Here is a tiny trained network, its code and every weight. The questions are about switching its units off for an input and a class, where a switched-off unit gives its printed mean instead of its output.

import numpy as np


def w(rows, s, z=0):
    codes = np.array(rows[::2]) - 128.0
    scale = np.full(codes.shape[1], s)
    scale[-1] = z or s
    return codes * scale


def f(y):
    return y / 2 * (1 + np.tanh(0.7978845608 * (y + 0.044715 * y**3)))


def log_softmax(a):
    a = a - a.max(-1, keepdims=True)
    return a - np.log(np.exp(a).sum(-1, keepdims=True))


def net(x, mask):
    res = np.array(x, float).reshape(1, 4) / 4 @ E
    y = f(res @ A[0][:, :-1].T + A[0][:, -1])
    res = res + np.where(mask, y, B[0][:, -1]) @ B[0][:, :-1]
    return log_softmax(res[-1] @ U[:, :-1].T + U[:, -1])


A, B = {}, {}
E = w([
[113,49,156,160,117,158,55],'x0',
[96,98,134,146,6,66,140],'x1',
[57,145,107,194,182,95,144],'x2',
[140,96,196,112,200,74,167],'x3',
],0.011)
A[0] = w([
[166,189,121,121,137,88,168,127],'N1',
[105,138,79,151,161,185,139,87],'N2',
[221,76,137,73,115,152,172,26],'N3',
[125,118,121,90,184,144,95,75],'N4',
[101,55,187,113,128,164,78,92],'N5',
[121,115,61,140,117,163,101,110],'N6',
[62,155,112,174,146,73,148,59],'N7',
[120,184,69,142,92,174,117,95],'N8',
[153,95,192,81,153,51,151,114],'N9',
[232,98,125,66,96,155,146,104],'N10',
[78,128,97,146,93,116,134,182],'N11',
[73,127,110,192,161,147,157,92],'N12',
[51,112,87,189,163,124,130,120],'N13',
[185,183,110,79,105,118,207,143],'N14',
[95,90,160,123,72,72,124,192],'N15',
[204,163,163,37,52,167,100,77],'N16',
[170,112,170,31,92,127,112,112],'N17',
[95,121,99,195,160,101,151,65],'N18',
[171,242,126,86,96,118,180,149],'N19',
[139,111,208,106,155,88,153,26],'N20',
[160,126,125,128,189,174,123,187],'N21',
[148,145,75,101,181,245,137,123],'N22',
[149,141,61,162,106,184,92,218],'N23',
[24,185,122,129,154,108,132,70],'N24',
[160,63,118,161,138,170,82,133],'N25',
[133,57,179,120,176,87,143,210],'N26',
[119,39,165,145,108,179,118,125],'N27',
[181,102,170,115,157,103,185,205],'N28',
[103,97,163,89,170,125,203,133],'N29',
[150,77,126,152,136,127,81,17],'N30',
[163,56,114,149,122,142,57,230],'N31',
[130,162,79,89,141,100,193,128],'N32',
[109,106,144,150,102,93,137,138],'N33',
[80,103,130,132,81,61,119,159],'N34',
[122,79,116,158,56,84,166,147],'N35',
[149,138,140,123,182,143,79,252],'N36',
[136,133,172,142,61,102,157,140],'N37',
[118,160,55,129,117,166,111,171],'N38',
[102,133,152,104,192,84,175,75],'N39',
[141,153,142,112,160,165,105,183],'N40',
[128,136,112,140,188,192,112,129],'N41',
],0.011,0.0016)
B[0] = w([
[93,121,134,182,90,109,65,188],'N1',
[143,134,162,61,150,137,150,187],'N2',
[165,118,154,176,140,177,195,203],'N3',
[175,167,150,101,144,54,118,177],'N4',
[85,73,123,202,149,54,86,207],'N5',
[146,106,89,106,79,128,54,183],'N6',
[200,116,121,158,127,174,154,194],'N7',
[189,39,67,60,26,171,94,208],'N8',
[161,102,37,81,57,194,95,202],'N9',
[178,167,137,200,169,206,209,225],'N10',
[157,148,94,64,133,113,195,181],'N11',
[177,149,139,153,140,195,214,190],'N12',
[143,73,146,168,145,229,233,209],'N13',
[45,78,125,239,87,31,146,221],'N14',
[116,191,116,113,165,73,109,209],'N15',
[181,96,92,149,190,205,200,254],'N16',
[181,143,121,176,199,194,191,215],'N17',
[173,125,137,182,136,217,178,183],'N18',
[16,74,153,211,91,64,106,235],'N19',
[191,51,92,57,56,137,71,181],'N20',
[150,175,92,125,144,42,132,210],'N21',
[148,143,106,119,153,95,97,248],'N22',
[127,105,16,85,98,117,122,222],'N23',
[161,72,137,195,131,159,190,194],'N24',
[93,100,121,195,152,54,148,201],'N25',
[67,87,41,37,36,162,140,201],'N26',
[120,105,92,184,115,38,150,203],'N27',
[110,116,88,102,102,131,152,192],'N28',
[130,54,40,101,92,135,109,182],'N29',
[127,75,159,167,122,45,120,163],'N30',
[54,85,111,159,149,127,149,217],'N31',
[59,100,149,184,120,53,133,198],'N32',
[183,190,102,133,134,111,186,163],'N33',
[172,177,111,103,171,49,141,200],'N34',
[194,206,128,93,138,85,161,217],'N35',
[127,169,71,107,159,71,109,201],'N36',
[129,208,192,69,210,63,131,194],'N37',
[148,91,1,71,72,92,125,201],'N38',
[156,135,101,89,112,138,130,193],'N39',
[103,197,151,117,144,72,121,181],'N40',
[142,160,146,87,182,31,157,214],'N41',
],0.0059,0.0089)
U = w([
[173,108,130,203,165,220,187,113],'0',
[52,70,128,221,125,100,121,73],'1',
[144,76,88,68,76,174,109,132],'2',
[154,210,126,111,169,102,139,114],'3',
[94,141,117,147,135,162,131,254],'4',
[194,140,248,125,135,222,61,27],'5',
],0.012,0.0034)

Each question gives the input, the list of numbers given to net, and the class t.
The units are the neurons (one row each of A and B). Each row of codes is followed by its name. A weight is (code - 128) times the scale printed after its matrix; where a second scale follows, it is the last column's (A, B and U).
mask holds one flag per neuron, in row order. A switched-off neuron (its flag False) gives its mean, the last column of its row in B, instead of its output. The means were averaged over made-up inputs and are rounded, as every weight is.
A unit's drop is (log p(t) with every unit on - log p(t) with that unit switched off) / (log p(t) with every unit on - log p(t) with every unit switched off).
The circuit of an input: a set's keep is (log p(t) with only the set's units on - log p(t) with every unit switched off) / (log p(t) with every unit on - log p(t) with every unit switched off). Starting from the 12 units with the biggest drops (on a tie, the unit counted first), units are removed one at a time, each time the one whose removal leaves the highest keep (on an exact tie, the one counted first), for as long as the keep stays at least 0.8.
units of the circuit, in order: the units of the circuit, biggest drop first
unit that matters most: the unit with the biggest drop
top k neurons: the k neurons with the biggest drops, biggest first
drop of u: that unit's drop, to one decimal
input [5,0,-5,7], class 2: units of the circuit, in order => (N26)
input [-6,-1,0,5], class 1: units of the circuit, in order => (N14; N19)
input [-5,4,5,-5], class 0: top 2 neurons => (N7; N24)
input [7,-7,-5,-6], class 1: top 2 neurons => (N25; N31)
input [0,8,6,8], class 2: top 3 neurons => (N26; N9; N20)
input [7,-7,3,-2], class 1: top 4 neurons => (N25; N5; N31; N35)
input [7,4,-6,0], class 1: top 3 neurons => (N5; N27; N31)
input [-1,6,-5,5], class 3: top 3 neurons => (N37; N15; N35)
input [-4,-2,7,-7], class 0: top 3 neurons => (N13; N24; N12)
input [-6,4,-5,6], class 1: top 2 neurons => (N14; N19)
input [-8,1,-8,8], class 0: top 4 neurons => (N10; N17; N3; N16)
input [-1,7,-1,-6], class 3: top 3 neurons => (N37; N35; N34)
input [-5,-8,5,-8], class 2: top 3 neurons => (N8; N38; N23)
input [-5,4,2,-8], class 2: units of the circuit, in order => (N8)
input [-5,6,-1,8], class 2: top 2 neurons => (N9; N20)
input [-6,4,-5,0], class 1: top 3 neurons => (N19; N14; N32)
input [8,2,8,1], class 0: drop of N18 => 0.2
input [-3,-4,6,7], class 2: drop of N9 => 0.1
input [-5,7,-8,-4], class 0: drop of N16 => 0.3
input [-1,6,1,6], class 2: unit that matters most => N9
